Here is a tiny trained network, its code and every weight. The questions are about switching its units off for an input and a target symbol, where a switched-off unit gives its printed mean instead of its output.

import numpy as np


def w(rows, s, z=0):
    codes = np.array(rows[::2]) - 128.0
    scale = np.full(codes.shape[1], s)
    scale[-1] = z or s
    return codes * scale


def f(y):
    return y / 2 * (1 + np.tanh(0.7978845608 * (y + 0.044715 * y**3)))


def softmax(a):
    e = np.exp(a - a.max(-1, keepdims=True))
    return e / e.sum(-1, keepdims=True)


def log_softmax(a):
    a = a - a.max(-1, keepdims=True)
    return a - np.log(np.exp(a).sum(-1, keepdims=True))


def net(x, mask):
    ids = ['βδεζμξπσψω'.index(c) for c in x.split()]
    T = len(ids)
    res = E[ids] + P[:T]
    q, k, v = (res @ M[0].T for M in (Q, K, V))
    z = softmax(np.where(np.tri(T) > 0, q @ k.T / 3**0.5, -1e9)) @ v
    res = res + np.where(mask[0], z, O[0][:, -1]) @ O[0][:, :-1]
    y = f(res @ A[0][:, :-1].T + A[0][:, -1])
    res = res + np.where(mask[1:13], y, B[0][:, -1]) @ B[0][:, :-1]
    return log_softmax(res[-1] @ U[:, :-1].T + U[:, -1])


Q, K, V, O, A, B = {}, {}, {}, {}, {}, {}
E = w([
[163,169,208,196,75,104,224,204],'β',
[62,139,100,78,136,158,78,36],'δ',
[177,132,149,67,165,106,212,216],'ε',
[116,78,117,173,147,87,89,192],'ζ',
[70,102,120,208,92,112,2,86],'μ',
[167,199,184,84,68,94,139,83],'ξ',
[141,119,100,30,192,84,100,183],'π',
[99,53,71,90,192,95,9,167],'σ',
[83,158,160,251,51,133,147,84],'ψ',
[178,177,154,13,141,102,148,126],'ω',
],0.0075)
P = w([
[81,170,193,109,106,7,86,126],'0',
[99,79,181,97,22,152,125,159],'1',
[78,208,38,105,115,64,172,92],'2',
[211,156,44,132,114,187,125,150],'3',
[34,79,189,83,171,135,194,130],'4',
[181,54,166,141,254,161,146,102],'5',
],0.0073)
Q[0] = w([
[20,180,81,76,46,41,145,152],'h1',
[90,48,248,109,186,137,148,92],'h1',
[21,77,208,96,106,61,152,150],'h1',
],0.012)
K[0] = w([
[65,172,186,128,181,4,122,106],'h1',
[163,180,26,140,156,136,150,133],'h1',
[99,215,67,163,171,38,151,104],'h1',
],0.013)
V[0] = w([
[170,141,184,194,90,135,230,194],'h1',
[129,215,169,111,80,132,160,31],'h1',
[181,153,136,1,174,126,183,158],'h1',
],0.0099)
O[0] = w([
[69,25,111,98,95,65,165,90,53],'h1',
[246,57,68,177,170,110,104,98,253],'h1',
[91,120,1,198,73,113,72,215,92],'h1',
],0.0096,0.0042)
A[0] = w([
[84,215,190,70,136,144,190,140,217],'n1',
[121,129,124,74,111,39,81,96,192],'n2',
[168,109,115,140,141,141,161,199,250],'n3',
[202,98,254,129,182,140,160,108,184],'n4',
[141,100,158,137,176,219,117,62,203],'n5',
[177,91,43,225,158,119,104,114,170],'n6',
[192,113,111,176,181,64,96,170,202],'n7',
[155,218,121,149,131,149,64,241,150],'n8',
[27,18,39,114,43,49,198,117,238],'n9',
[167,96,149,2,189,82,135,142,112],'n10',
[39,100,94,184,81,149,66,209,237],'n11',
[111,35,129,68,107,75,225,84,18],'n12',
],0.0072,0.0021)
B[0] = w([
[79,119,250,112,97,213,58,71,165],'n1',
[64,25,193,170,59,90,105,135,159],'n2',
[164,221,138,140,103,142,52,58,168],'n3',
[113,213,59,104,112,59,131,65,253],'n4',
[164,200,65,52,172,112,191,130,212],'n5',
[201,119,236,4,101,137,93,104,207],'n6',
[161,104,154,136,14,144,73,42,198],'n7',
[72,136,64,253,86,201,100,42,216],'n8',
[194,214,195,156,213,109,12,169,244],'n9',
[59,138,145,190,43,57,88,22,181],'n10',
[93,231,75,67,110,70,139,114,179],'n11',
[113,133,99,238,178,166,102,43,200],'n12',
],0.0056,0.0074)
U = w([
[122,144,156,144,37,107,73,89,180],'β',
[183,161,87,140,205,186,136,130,201],'δ',
[143,167,136,40,255,144,152,143,92],'ε',
[115,168,107,80,141,46,132,209,96],'ζ',
[194,40,174,61,77,113,134,150,86],'μ',
[61,104,20,187,74,141,169,157,106],'ξ',
[73,63,196,67,92,138,173,165,195],'π',
[121,65,157,206,183,123,98,144,63],'σ',
[101,78,69,132,111,73,215,91,113],'ψ',
[64,139,153,166,125,205,119,129,3],'ω',
],0.0059,0.0068)

Each question gives the input, a string of symbols that net reads in full, and the target symbol t.
The units are the heads (3 rows each of Q, K, V and O) and the neurons (one row each of A and B). Each row of codes is followed by its name. A weight is (code - 128) times the scale printed after its matrix; where a second scale follows, it is the last column's (O, A, B and U).
mask holds one flag per unit, heads first, then neurons. A switched-off unit (its flag False) gives its mean, the last column of its rows in O or B, instead of its output. The means were averaged over made-up inputs and are rounded, as every weight is.
A unit's drop is (log p(t) with every unit on - log p(t) with that unit switched off) / (log p(t) with every unit on - log p(t) with every unit switched off).
The circuit of an input: a set's keep is (log p(t) with only the set's units on - log p(t) with every unit switched off) / (log p(t) with every unit on - log p(t) with every unit switched off). Starting from the 12 units with the biggest drops (on a tie, the unit counted first), units are removed one at a time, each time the one whose removal leaves the highest keep (on an exact tie, the one counted first), for as long as the keep stays at least 0.8.
circuit, biggest first: the units of the circuit, biggest drop first
k most important neurons: the k neurons with the biggest drops, biggest first
drop of u: that unit's drop, to one decimal
input β ψ σ, target σ: 3 most important neurons : (n9, n12, n4)
input ε β δ ω ζ ω, target β: circuit, biggest first : (h1, n7)
input δ δ ψ ω ξ, target ψ: circuit, biggest first : (h1, n9, n4, n6)
input ω π ε, target β: 2 most important neurons : (n7, n6)
input δ β ξ δ ω, target μ: 2 most important neurons : (n6, n8)
input δ σ δ μ σ β, target ε: circuit, biggest first : (h1, n5)
input π σ ε, target ξ: circuit, biggest first : (h1, n8)
input ψ ξ β β, target μ: circuit, biggest first : (h1, n6, n8)
input β ω ε, target σ: 2 most important neurons : (n9, n12)
input δ ζ δ β ε μ, target σ: circuit, biggest first : (h1, n9, n12, n4)
input σ δ ε σ σ, target ζ: circuit, biggest first : (h1, n11, n9)
input ε β σ ψ, target σ: most important neuron : (n9)
input ψ δ ω ψ δ ω, target ψ: 2 most important neurons : (n9, n10)
input σ δ μ, target ω: 2 most important neurons : (n1, n8)
input δ β β σ ζ, target σ: 4 most important neurons : (n9, n12, n4, n5)
input δ ψ ψ ψ ψ, target ψ: 2 most important neurons : (n9, n4)
input ψ β δ δ, target σ: drop of h1 : 1.1
input ω δ ω ψ δ β, target ψ: drop of n3 : 0.0
input δ σ ψ δ, target ω: drop of h1 : 1.2
input ξ ψ μ π, target ψ: drop of n10 : 0.1
input δ ε δ δ ψ, target δ: most important neuron : (n10)
